Below are the code and all the weights of a small trained network. Each question names an input and a class and asks about switching units off, where a switched-off unit gives its printed mean instead of its output.

import numpy as np


def w(rows, s, z=0):
    codes = np.array(rows[::2]) - 128.0
    scale = np.full(codes.shape[1], s)
    scale[-1] = z or s
    return codes * scale


def norm(h):
    return h / np.sqrt((h * h).mean(-1, keepdims=True) + 1e-5)


def f(y):
    return y / 2 * (1 + np.tanh(0.7978845608 * (y + 0.044715 * y**3)))


def log_softmax(a):
    a = a - a.max(-1, keepdims=True)
    return a - np.log(np.exp(a).sum(-1, keepdims=True))


def net(x, mask):
    res = np.array(x, float).reshape(1, 3) / 4 @ E
    u = 0
    for l in range(3):
        y = f(norm(res) @ A[l][:, :-1].T + A[l][:, -1])
        res = res + np.where(mask[u : u + 5], y, B[l][:, -1]) @ B[l][:, :-1]
        u += 5
    return log_softmax(norm(res)[-1] @ U[:, :-1].T + U[:, -1])


A, B = {}, {}
E = w([
[85,159,224],'x0',
[141,203,174],'x1',
[162,91,252],'x2',
],0.0043)
A[0] = w([
[18,153,160,3],'L0N1',
[95,156,94,39],'L0N2',
[118,111,173,34],'L0N3',
[3,117,152,146],'L0N4',
[118,74,117,248],'L0N5',
],0.012,0.0022)
B[0] = w([
[195,77,89,214],'L0N1',
[170,162,197,163],'L0N2',
[110,126,255,158],'L0N3',
[174,122,123,255],'L0N4',
[200,118,96,243],'L0N5',
],0.0099,0.0024)
A[1] = w([
[157,142,65,254],'L1N1',
[141,97,187,199],'L1N2',
[156,185,255,136],'L1N3',
[114,104,217,106],'L1N4',
[153,131,147,19],'L1N5',
],0.0072,0.0025)
B[1] = w([
[162,62,120,255],'L1N1',
[147,196,47,190],'L1N2',
[157,154,95,251],'L1N3',
[13,178,6,176],'L1N4',
[112,135,183,111],'L1N5',
],0.011,0.0037)
A[2] = w([
[3,191,156,13],'L2N1',
[9,207,161,43],'L2N2',
[52,120,193,11],'L2N3',
[230,222,70,61],'L2N4',
[3,173,187,65],'L2N5',
],0.0057,0.0011)
B[2] = w([
[93,142,53,131],'L2N1',
[58,97,2,140],'L2N2',
[51,95,60,87],'L2N3',
[64,145,215,254],'L2N4',
[104,111,85,116],'L2N5',
],0.0092,0.0038)
U = w([
[242,80,131,217],'0',
[56,116,196,2],'1',
[102,158,246,72],'2',
[49,214,77,181],'3',
],0.013,0.0063)

Each question gives the input, the list of numbers given to net, and the class t.
The units are the neurons (one row each of A and B). Each row of codes is followed by its name. A weight is (code - 128) times the scale printed after its matrix; where a second scale follows, it is the last column's (A, B and U).
mask holds one flag per neuron, layer by layer. A switched-off neuron (its flag False) gives its mean, the last column of its row in B, instead of its output. The means were averaged over made-up inputs and are rounded, as every weight is.
A unit's drop is (log p(t) with every unit on - log p(t) with that unit switched off) / (log p(t) with every unit on - log p(t) with every unit switched off).
The circuit of an input: a set's keep is (log p(t) with only the set's units on - log p(t) with every unit switched off) / (log p(t) with every unit on - log p(t) with every unit switched off). Starting from the 12 units with the biggest drops (on a tie, the unit counted first), units are removed one at a time, each time the one whose removal leaves the highest keep (on an exact tie, the one counted first), for as long as the keep stays at least 0.8.
units of the circuit, in order: the units of the circuit, biggest drop first
k most important neurons: the k neurons with the biggest drops, biggest first
top k neurons in layer l: the k neurons of layer l with the biggest drops, biggest first
drop when u is switched off: that unit's drop, to one decimal
input [4,7,-7], class 0: units of the circuit, in order : (L1N4)
input [7,8,-1], class 3: 2 most important neurons : (L0N5 L1N4)
input [0,6,-5], class 2: units of the circuit, in order : (L1N4 L2N4)
input [6,3,-2], class 0: top 2 neurons in layer 0 : (L0N1 L0N4)
input [-2,3,-7], class 2: 2 most important neurons : (L0N2 L0N1)
input [0,8,-2], class 2: 3 most important neurons : (L1N4 L0N3 L2N4)
input [0,2,-6], class 2: 2 most important neurons : (L0N2 L0N1)
input [1,-8,8], class 3: top 3 neurons in layer 1 : (L1N2 L1N1 L1N4)
input [4,-6,3], class 2: 3 most important neurons : (L0N3 L0N5 L0N4)
input [5,-7,3], class 2: top 2 neurons in layer 0 : (L0N3 L0N4)
input [3,-5,2], class 2: 3 most important neurons : (L0N3 L1N1 L2N4)
input [-3,-1,7], class 3: 2 most important neurons : (L1N4 L0N1)
input [5,7,1], class 3: 2 most important neurons : (L1N4 L0N5)
input [6,5,-7], class 0: units of the circuit, in order : (L0N1)
input [2,0,-5], class 0: 2 most important neurons : (L0N3 L1N1)
input [6,-1,4], class 3: drop when L1N4 is switched off : 0.5
input [-1,4,4], class 3: drop when L2N2 is switched off : 0.0
input [7,-2,7], class 3: drop when L1N4 is switched off : 0.6
input [-4,8,4], class 3: drop when L0N5 is switched off : 0.1
input [3,-3,7], class 3: most important neuron : (L1N4)
